[ 498   17  127  377   91 -218  153   82  123 -352 -401 -369 -247   40
  359  180  338   20  319  528 -266  -14 -147  245 -116  291 -254  -27
  236 -152   81  155   40  498]	<74>
[-218   14 -137   92   12 -257   32  204  107  131 -258   90  -15   22
   24 -281 -166 -174 -259  192  147  165 -153 -498   51   53 -309  -31
  210   47  272  125  137   11]	<173>
[ 125   86   23  -18   93  331  283   94  119 -213  -49   43  -19  141
   34   78  231   80   -6 -233  -95 -263  -73  384  -20 -161    0   12
 -249  159 -128  117  136   -6]	<219>
[-113  -57  -23  169   43  -62   79   91  181  263 -139  312  116  221
  -76 -251 -164   77 -105  -21   11  117 -103 -311   66   -4 -231   44
   89   25  161  160  306  -92]	<219>
[-158  -20  -71  351   79   59  135  107 -110 -329 -109   73 -218  -75
  197  156  141  526   78   52 -152  -42 -196  249  -29  116  356   45
  -14  146  203  325 -126   -6]	<218>
[-238  -60  -31  268   26  -86   82  107   77  184  -69  263  -62  216
  -95 -349 -156  130  -57  116 -100  181  -20 -244   38   -3 -138   99
  148   21  283  181  239 -281]	<120>
[ -41 -164 -238  -69  121   77  -94 -103  -29   45   61  138   11  371
   40  248 -152   73  216   95  221 -194  -81  -86  133  157  153   52
 -147 -112  327   85  167  200]	<218>
[-306   62 -107 -245   65  -11  257 -111  -60 -109 -323  108  156  299
 -227   42 -182 -287 -317  -59   63   73  120 -391 -104 -116 -146 -143
 -125  162 -113 -143  -42   32]	<193>
[  89 -129  -59  -29  103   -4 -166 -209  197  -79  145   86  -96  159
  118  233   43  102  251  169  267 -151    4   93  159  311  421   59
  -46  -77  120   69  300  354]	<120>
[  28  208  108   -4   13  254  102  113 -186  -23  -22 -152   48 -484
   95   23  257 -252  -10 -166 -175  130 -215  241  -84 -184  182  -65
  -49  -54 -191 -110  -76   53]	<10>
[  49  177 -121 -206  -46  162  288  163  129  211 -247 -146  166 -141
   70  -30  172 -457 -327 -335  157  -68  -27   50  204 -163  386   26
 -229  -80 -294 -275  280  111]	<182>
[-268    4   18  268   64  114 -385  -38  -38  302  363  899   98  358
 -120  -79 -243  393  113 -396 -431  344  -39  -39   70  159  107   27
  -85   37  205  339  113   38]	<155>
[-184  112  126  -56  208   55  185 -229 -132   -4  -82  475  194  490
 -324  224  -89  -93   11 -188 -277 -144  218 -434 -198   77 -104 -389
 -170  311  -20 -190  -28  -45]	<219>
[  66 -118   -1  259  -28   39  -90  133  -10   76  146  -80 -130 -177
 -117  -25  123  217   64    1 -385   96 -105  346  -60   -6  261  216
  211 -101   -4 -158  216   69]	<182>
[-212   27  -42  210  -32  -33  -11   60 -123 -198   46  -90 -275  -12
   42  115   30  541  -49  151  189   50  -80   19  -23  151  646   50
   18   30   80  141  122   93]	<218>
[  44  165  130   -7   -9  343   -4   70  -67  242 -132 -245  172 -417
   -2   45  156 -325 -105 -153  -99   13 -205   13 -131  -39  289 -272
   27  -92 -208 -363   22  373]	<155>
[  54  -51  163 -147   36  -35  -85 -286   69  -28  -65   77  106  153
 -218   56  -79 -229 -108  -63  -55  191  261 -171 -147   34  -52  -66
   43  105 -200 -233  -16  106]	<155>
[-215  239 -121  -95   59  -36  364   60   79  -80 -493 -108   98 -136
  116   77  215 -299 -353  212  249 -174 -206 -348  108 -177   40 -215
 -219  -38  -18 -302   41  295]	<120>
[ -54  -68  -36 -263  110 -116  -98 -310   87  -35 -160  118  122  341
 -291   90 -103 -340 -259   62   84  113  191 -355  -62   -5 -160  -28
  -12   33  -89 -354  102  284]	<173>
[  38 -161 -162 -106 -103 -203  -23 -283 -120 -227  140  -22 -192  241
 -307   90 -235  132  -59 -129   79   36  396  104 -213    2  289   86
  -53  -72 -122 -276    0  -46]	<130>
[ 425 -250  197  358  146 -190  -58   79  374  -50   37 -225  -77   24
   26    1  265  -53  307  375    5  327  -26  131  -10  401  134  155
  692   52  -44  -23  714  296]	<165>
[ -71  140   97   48   13   28 -111 -367  -67   78  170  298 -122   51
 -196  268   10   56 -190 -119 -105   45  212 -341  -88   97  478 -213
 -146   25 -281 -212   32  260]	<10>
[-185  -90  -59 -233   12 -150   27 -268  -25 -127  -81   75   53  241
 -275   89 -107  -66 -265    0   43  134  136 -185 -159 -120   45   68
  -37   38  -58 -160  106  121]	<219>
[-115 -364  -41  120  153  378 -413 -200  178  210  361  615  111  460
 -215  171 -213  359  236 -136 -144 -183 -159  -19   49  240  190  -58
  -81  -80  334  -79  226  260]	<74>
[ 222  -70  139  -91   92  213 -100 -136  495  -58   43  249   41 -128
  135   25  388    7  106  100 -180  -28 -389  268  242 -156 -345   76
  -89 -110    2    6  284  270]	<138>
[-263   15  115  339   62  150   17   -6   68  250  145  497  -46  153
 -207 -218  -63  264  -75  -20 -303  130  -57 -220   46    2   33  -39
   73   44  158   94  311 -136]	<173>
[ 188  125   42 -141  -80   95  132  -27  -68  120  -65 -390   22 -235
  131   38  173 -363 -129  -44  215  -53 -120   38   61 -111  216  -34
 -106 -207 -244 -110  159  247]	<138>
[-141 -134   29  451   46 -278   81  176  154  134 -156  140 -227  245
  111 -388   62  279   89  515  -90  117 -217 -226  -34    0 -303  -65
  223   10  506  381  121 -497]	<34>
[-192   25  -14   94   19  -51  321   -2  131  150  -88  152    2  225
   -8 -265 -205 -110  -81  -63   23   31  159 -302   51  172  148  -94
   25   44  226  150  371 -228]	<34>
[-198  -45 -178  160  -28 -196  211  123  177  158 -145  161  -47  347
   65 -269 -103  102 -137  212  165  -82  -32 -249  150  -69 -210   -9
  -43   -3  349  246  224 -338]	<34>
[-309  -94 -166  123  -43 -121  140  104    0  286  -98  279   32  247
 -146 -236 -309  181  -84    1  -53  191   13 -264   12  -70  -98  103
   51  -28  187  176  130 -254]	<193>
[-148   -3  -42  210   -4  -53  118  129   30  138 -142  103  -54  172
   -4 -327 -149   80 -126   69  -69  152   -4  -54   22   32 -134   58
  131  -34  146  203  124 -222]	<182>
[ -22  175 -113 -196  -72   70  294   66  -42   43 -292 -155  134 -263
  109   40  128 -377 -227 -198  206  -51  -92  -36  108 -155  140  -22
 -146  -53 -182 -125  125  120]	<218>
[ -25  -75 -170   16  155   43  -15 -100   43  -18   33  205  -33  328
   75  198  -88   72  170   45   83 -179  -59  -80  109  156  159  -75
 -161   15  269   76  156  190]	<138>
[ 188  181 -143 -188  115   72  214 -111  235  -33 -345   42  105   56
  172  122  298 -390 -289  -85  178 -219 -283  -66  220  -63 -169  -13
 -308 -134 -282   31  296  399]	<165>
[ -55 -111 -160   51  148  173   59   41    4  -52   96  207  -59  249
  143  246   92  166  291   13  -66 -195 -167  147   54   95  195  -11
 -165  -34  265  174   40  146]	<120>
[-126  -36  -38 -184   86  -17  -92 -204   28  -43 -116  225  122  257
 -292   63  -98 -161 -201  -90  -87  195  109 -158  -88 -101  -33   15
  -80   32 -177 -287   -3  189]	<193>
[  46  110 -168 -131  -74  116    9   22   80   -8 -167 -176   66 -320
  153  -71   94 -220 -219  -94  313   43 -302  161  187 -121  285   84
 -172 -220 -130  -27  138  296]	<193>
[ -47  129  -67 -261   76  144  480  274  373  119 -414  133  374 -109
  117   91  107 -526 -232 -361   14 -104   84 -211  328 -181  -18   43
 -201  196 -297 -192  262   80]	<130>
[-115 -124  -62  242 -116 -187   61   94  217  235  -10  226 -176   79
   16 -287  -89  308  -99  -15  175  232   56  -62  112   43  292  261
  128  -14  143  272  469 -170]	<218>
[-166  152   89  316   30  -14  109  212  214 -163  -66  255 -110  -48
  -79 -158  145  369 -165  -14 -379  231  128  342   69  -84  250  214
  138   66 -186 -131  301   25]	<74>
[ -65   25  -33  218  -10   31  -77   86  -55 -216   26 -145 -235  -65
  157   28   91  466   86  172   75   98 -151  234   25  119  465  111
   17  -47  100  216  -18   67]	<120>
[ -70 -111   31  245   20  -64   69  -81   78 -266  -21  -58 -288   95
   73  176   88  537  -21  190  209  -52 -109  -45  -55  300  548   14
   -6  125  117  288  231  232]	<173>
[ -90 -129 -172   -6  220  148   -7 -111  105   53  -11  404   94  436
   -9   31 -247  -34  136  -67   88 -242  -32 -181   94  204  -27 -127
 -199   19  377  135  106   62]	<130>
[-101  -88  -37 -111   15 -183 -131 -287  -44  271   -5  117    5  402
 -260   34 -175  -56 -153  125  228   20  123 -472 -166   87   91 -160
  -51  -48   63 -119  130  105]	<155>
[-148  -56   12 -163   28  -42   87 -258  -13  -88   -3   92   64  325
 -238   93 -177 -118 -162  -49   51   89  320 -213  -61   73  152  -35
  -27   92   -9 -178  102   75]	<173>
[  41 -269   84  -68 -162 -166   93  -39  393  385 -405  -11  129  137
    7 -432  -54 -230 -353   26  102  229 -140 -220  -76 -190 -605  196
  160 -116   -6  313  291  -93]	<219>
[  16  103  -29 -153    8   28  233   38   51   87 -299 -127  151 -161
   62    1  186 -443 -234  -59  107  -74 -177 -118   50 -126  -41  -70
 -123  -74  -83 -161  141  214]	<173>
[-733   59  181 -331 -177  452  503   17  -41  212   52  105  220  -96
 -116  293 -397  -31 -221 -416  136 -361  332 -680 -111  138  397 -534
 -104  456 -280   35   40  -66]	<34>
[-119  -32  -61 -222   54  -88   51 -229  -17  -42 -122   78   53  263
 -241   49 -105 -187 -267  -40   40  155  204 -227 -116  -37  -11    0
  -25    3 -106 -227   32  176]	<173>
[-255 -151 -359 -149   88   11   61 -126 -476  427 -323    2   24   -8
 -229  108 -108 -334 -230  113 -170   96 -485 -658 -280 -335 -233    9
 -155 -206  243    1  -98  286]	<182>
[ -55  192   41  199  157  145  220  -58   89  378 -282  651  147  463
 -342   18 -113 -107 -271 -352 -218 -102  357 -550  -62  -44  -48 -308
 -211  290 -268 -352  126  133]	<74>
[-181   -1  -51 -155   55 -110   20 -257   36   -4  -95  181   56  249
 -209   88 -123 -150 -293    4  108   31  154 -379  -99    9  -14 -120
  -93   28  -63 -230   41  117]	<10>
[-247   76 -146 -201   87   11    2  -77  102 -302 -130  206   26  269
 -167   31    8  -62 -414 -208   10  137   54  -15  -14 -115  197   53
 -210  160 -114 -145   98   76]	<155>
[-231   -3  -87 -120   52  -49  110 -165  -18 -120 -186  218   54  294
 -177   74 -146 -125 -262  -99   11   83  232 -253  -71  -15  -18  -70
  -33  125  -47 -179  -20   53]	<218>
[ -53  256 -269 -195 -188 -192   92  223 -380 -417   15 -542 -104   42
   96  207  113  -10 -115   99  382 -146   31  394   88 -163  503   75
 -327  -22   88 -130  -22   -4]	<182>
[   7  147  -58   -7   73   94   64   32 -165  -96 -158  -47  101 -186
  103  205  215 -170  -20  -53  -15  -56 -237   71   65  -37  165  -58
 -127  -84  -33 -166  -10  299]	<218>
[ -48 -358  -42  128 -112 -112   76   72   93  435  -38  -34  -44  196
  -98 -244 -238  160   91  178  119  295   56 -192  -69   -2    5  192
  278  -70  246  187  293 -234]	<182>
[ -70  156  -34 -258  -17  117  245   -1  -18  -44 -250 -194  154 -329
   43   33  211 -371 -277 -145  134   38 -166   23   43 -164  174  -27
 -112  -27 -214 -141  107  200]	<173>
[-174 -125   34  -74   44   -8  -50 -219   -9   -4  -66  235   49  395
 -207  126 -105  -76 -128   34  -67   35   69 -314 -125   39   28 -113
  -76   14   70 -123   71  165]	<74>
[-117   92  -68  -48   36  -22  377  -72  -90   57 -364  138   32  191
 -182  118  -98 -327 -379 -142  -95    1  181 -533 -205  -77 -261 -244
  -52  182 -274 -173  -69  250]	<182>
[-155  -81   -2  237   26    6  -58   55   99  171   94  180  -39  201
 -101 -206  -94  307  -25   92  -50  120  -74  -10   25   53  124   91
   97  -41  200  133  296 -144]	<155>
[-106   28   38  256   13  -24   -8   84  -83  -82  -94  -79 -245   78
   75   78  124  357  -68  195   11   68 -193  -61  -74  123  422  -27
  -33   32   63  201   79  149]	<182>
[ -99   -3   18  171  -21   50   63   91   94 -230   59  -59 -256  -13
  145  155  189  576   35  116  115  -10  -71  168   52  106  595   83
  -61   80  -15  198   56   59]	<120>
[-176 -179   16  267  -13   11 -178   -8   16  292  238  175  -60  117
 -195 -310 -219  276   41  135  -76  203  -27  -15  -42   20  122  109
  226  -98  304   83  260 -247]	<155>
[  -5  -38 -115   30  181  169   16 -164   62  -20  171  216   11  326
  103  286  -53   61  190   17   61 -292  -58  -58  174  268  312 -171
 -185  -32  288   33  201  325]	<138>
[-896 -410 -127 -278 -151  332  418   10  165   98 -152   58   63  176
 -395 -440 -438   33 -505  -47  -75   80  111 -165 -165 -576 -230  135
  120  259  248   51  205 -866]	<138>
[  88  262   -9 -201   27  203  214  -12   10   98 -206 -148  233  -94
   37   66  179 -446 -239 -212  146 -193 -107  -12   84  -75  113 -171
 -248  -65 -264 -220  162  245]	<155>
[  39  -33 -182   71  198   71   25  -87   83  -39  164  282 -138  278
  128  136   17  107  147  133  252 -288  -91    4   89   87  237 -125
 -189   -1  343  194  119  184]	<219>
[-145  -82 -300 -108  157   37  182  -64  346  279 -232  324  -21  576
   23  162  -98   35  -89   47  295 -351  119 -355  220  152  312  -64
 -283  189  217  163  413   79]	<182>
[-210  -32 -195  139    7  -82  101   14   35 -177  -77  -73 -247  150
   52  166   35  472 -127  114  238 -137 -101  -95  -40  160  651  -43
 -149  103  169  135  204  164]	<34>
[ -57  -41   18  283    8 -191   27   78 -111  -53 -145 -164 -370  -66
   65  214   10  599   76  192  220  104  -32 -155 -169  309  622  166
  140  101 -136  288  273  360]	<218>
[-303   61 -195  126 -102  -42   -4  157  -15 -290   96 -153 -310 -122
  198   64   76  605 -188  100  170  -61 -191  248  124   14  719   75
 -104   19  150  208   17  -54]	<138>
[  32  177  -29 -111   13   82  226   35   71   79 -201 -110   93 -201
   38  127  159 -242 -200 -145  150 -129  -82 -126   56  -32  308 -104
 -177    9 -238 -207  209  265]	<155>
[-163  -34  -95  175  -66 -226  210  152  258  234 -311   51  -50   40
  122 -262 -104  -66 -268  207  217   73  -71 -420   79    5 -213   24
  128   60  199  286  285 -147]	<10>
[ -25   -8   84  274   61  -40   -9  -10  117  189  -17  326  -29  194
  -69 -281  -58  126  -54   96 -138   47 -107 -210   14  -16 -306  -38
   89  -10  176  197  126 -205]	<219>
[ 106  -41  244  156   34   50 -182   62   10 -320 -103 -193  -78 -115
  115   82  162  177  117  159 -141  152 -222  161  -87  102   43   41
   56   14  -38  110 -101  200]	<130>
[ -85 -196 -409 -427  103 -395  125 -263  236  214 -560  126  281  775
 -222  337 -219 -263 -387 -103  359 -313  131 -753   44  296 -247  160
 -206  193  -68   67  477  505]	<120>
[  96  -90   60 -238   96  156   40 -267  218  -16 -206  172  227  430
 -216  146 -132 -401 -171 -144  -30  -61  267 -292  -19   63 -258 -136
  -53   47 -245 -352   54  248]	<74>
[ -89   31 -131  171  -55 -158   26  174  163  175 -125  147  -29  135
   37 -296  -74   51 -180  -12   58   49  -41 -152  138  -47  -88   69
  -16   55  186  173  215 -211]	<34>
[ -28   63  181   46  -64  -85 -121 -331   56  -26  261  167 -188  -31
 -375 -197  -34  274 -254   33   53  172  308  -39  -89  -13  227  -11
   99   44 -180 -247  104  -85]	<173>
